Below is a small trained network, with its code and all its weights. Each question gives an input and a target symbol and asks what happens when units are switched off, that is, made to give their printed mean instead of their output.

import numpy as np


def w(rows, s, z=0):
    codes = np.array(rows[::2]) - 128.0
    scale = np.full(codes.shape[1], s)
    scale[-1] = z or s
    return codes * scale


def f(y):
    return y / 2 * (1 + np.tanh(0.7978845608 * (y + 0.044715 * y**3)))


def softmax(a):
    e = np.exp(a - a.max(-1, keepdims=True))
    return e / e.sum(-1, keepdims=True)


def log_softmax(a):
    a = a - a.max(-1, keepdims=True)
    return a - np.log(np.exp(a).sum(-1, keepdims=True))


def net(x, mask):
    ids = ['γδεηθλμφψ'.index(c) for c in x.split()]
    T = len(ids)
    res = E[ids] + P[:T]
    r = res
    for j in range(2):
        rows = slice(2 * j, 2 * j + 2)
        q, k, v = (r @ M[0][rows].T for M in (Q, K, V))
        z = softmax(np.where(np.tri(T) > 0, q @ k.T / 2**0.5, -1e9)) @ v
        o = O[0][rows]
        res = res + np.where(mask[j], z, o[:, -1]) @ o[:, :-1]
    y = f(res @ A[0][:, :-1].T + A[0][:, -1])
    res = res + np.where(mask[2:14], y, B[0][:, -1]) @ B[0][:, :-1]
    return log_softmax(res[-1] @ U[:, :-1].T + U[:, -1])


Q, K, V, O, A, B = {}, {}, {}, {}, {}, {}
E = w([
[220,78,62,88,107],'γ',
[33,191,135,209,105],'δ',
[76,70,204,150,85],'ε',
[29,143,195,141,139],'η',
[190,61,77,97,5],'θ',
[151,23,183,97,116],'λ',
[139,145,58,145,50],'μ',
[82,148,96,132,200],'φ',
[139,92,139,64,204],'ψ',
],0.014)
P = w([
[100,65,83,254,156],'0',
[111,138,74,67,90],'1',
[101,127,82,64,88],'2',
[97,133,78,69,95],'3',
[93,124,79,59,97],'4',
[93,126,79,71,99],'5',
[89,120,76,68,100],'6',
[92,125,76,65,99],'7',
[88,121,82,77,101],'8',
[87,108,76,73,101],'9',
],0.0057)
Q[0] = w([
[253,198,197,204,146],'head 1',
[112,110,128,118,108],'head 1',
[202,149,160,206,145],'head 2',
[54,52,100,142,45],'head 2',
],0.024)
K[0] = w([
[88,196,131,2,84],'head 1',
[118,136,125,112,129],'head 1',
[133,168,162,123,82],'head 2',
[161,79,113,207,136],'head 2',
],0.032)
V[0] = w([
[136,163,46,102,83],'head 1',
[178,41,95,93,132],'head 1',
[87,114,99,81,154],'head 2',
[132,107,104,106,247],'head 2',
],0.015)
O[0] = w([
[119,153,68,63,169,254],'head 1',
[205,202,155,94,78,191],'head 1',
[154,138,126,161,112,125],'head 2',
[164,139,116,247,164,87],'head 2',
],0.011,0.0048)
A[0] = w([
[24,244,183,161,160,96],'neuron 1',
[111,131,123,124,25,71],'neuron 2',
[104,127,12,152,54,230],'neuron 3',
[146,157,105,107,91,83],'neuron 4',
[79,118,90,113,201,99],'neuron 5',
[7,240,89,169,20,4],'neuron 6',
[59,189,73,202,19,95],'neuron 7',
[126,32,75,117,154,53],'neuron 8',
[51,107,118,149,2,184],'neuron 9',
[210,102,203,97,180,122],'neuron 10',
[87,49,59,194,86,193],'neuron 11',
[76,114,134,49,62,173],'neuron 12',
],0.0086,0.0035)
B[0] = w([
[134,241,197,99,8,149],'neuron 1',
[146,79,180,76,167,169],'neuron 2',
[145,212,129,89,134,240],'neuron 3',
[147,113,155,142,99,172],'neuron 4',
[106,85,60,153,155,167],'neuron 5',
[4,69,45,169,86,195],'neuron 6',
[111,31,48,96,216,180],'neuron 7',
[32,100,49,140,18,164],'neuron 8',
[145,97,159,134,192,200],'neuron 9',
[44,73,76,180,45,137],'neuron 10',
[152,240,198,93,94,184],'neuron 11',
[176,101,141,179,194,249],'neuron 12',
],0.012,0.013)
U = w([
[169,138,60,83,26,123],'γ',
[49,120,81,121,94,36],'δ',
[112,113,180,141,179,217],'ε',
[79,187,184,85,143,126],'η',
[143,156,155,48,142,2],'θ',
[139,2,86,149,50,75],'λ',
[122,131,41,84,210,219],'μ',
[127,238,122,151,191,84],'φ',
[153,113,49,236,142,83],'ψ',
],0.0064,0.0034)

Each question gives the input, a string of symbols that net reads in full, and the target symbol t.
The units are the heads (2 rows each of Q, K, V and O) and the neurons (one row each of A and B). Each row of codes is followed by its name. A weight is (code - 128) times the scale printed after its matrix; where a second scale follows, it is the last column's (O, A, B and U).
mask holds one flag per unit, heads first, then neurons. A switched-off unit (its flag False) gives its mean, the last column of its rows in O or B, instead of its output. The means were averaged over made-up inputs and are rounded, as every weight is.
A unit's drop is (log p(t) with every unit on - log p(t) with that unit switched off) / (log p(t) with every unit on - log p(t) with every unit switched off).
The circuit of an input: a set's keep is (log p(t) with only the set's units on - log p(t) with every unit switched off) / (log p(t) with every unit on - log p(t) with every unit switched off). Starting from the 12 units with the biggest drops (on a tie, the unit counted first), units are removed one at a time, each time the one whose removal leaves the highest keep (on an exact tie, the one counted first), for as long as the keep stays at least 0.8.
circuit, biggest first: the units of the circuit, biggest drop first
top k neurons: the k neurons with the biggest drops, biggest first
heads that matter: for each layer, one digit per head in row order, 1 if its drop is at least 0.15 and else 0, layers parted by /
drop of u: that unit's drop, to one decimal
input ψ γ δ γ φ θ μ λ δ, target ψ: heads that matter => 11
input η θ δ λ ε μ ε ψ η, target η: heads that matter => 10
input ε ψ μ μ λ λ ε, target ε: heads that matter => 10
input γ μ μ λ λ ε η, target γ: circuit, biggest first => (head 1; neuron 1; neuron 9)
input φ θ ψ γ, target φ: circuit, biggest first => (head 2; neuron 11; neuron 6; head 1)
input ψ μ μ ε λ γ, target ψ: circuit, biggest first => (head 2)
input θ ε μ φ, target φ: top 2 neurons => (neuron 8; neuron 6)
input γ μ γ, target γ: circuit, biggest first => (head 1; neuron 9)
input ε μ γ μ μ μ δ θ, target ε: top 2 neurons => (neuron 9; neuron 12)
input λ μ ψ γ μ λ μ, target λ: circuit, biggest first => (head 1; neuron 6; neuron 11)
input μ γ γ δ γ δ, target δ: top 3 neurons => (neuron 6; neuron 1; neuron 11)
input λ ε γ, target λ: top 3 neurons => (neuron 10; neuron 11; neuron 3)
input δ θ μ γ δ μ δ, target δ: top 2 neurons => (neuron 6; neuron 8)
input δ ψ μ μ γ, target γ: circuit, biggest first => (neuron 7; neuron 9)
input λ η γ μ λ μ ε, target λ: circuit, biggest first => (head 1; neuron 3)
input μ μ ψ, target ψ: circuit, biggest first => (head 2)
input ε μ μ ε ψ φ, target φ: top 2 neurons => (neuron 11; neuron 6)
input ε μ ε γ μ μ δ γ λ, target ε: drop of neuron 6 => 0.7
input δ μ ψ, target δ: drop of neuron 8 => 1.0
input ψ μ λ, target ψ: drop of neuron 6 => 0.0
input δ μ μ μ γ ε ψ, target ψ: top neuron => (neuron 5)
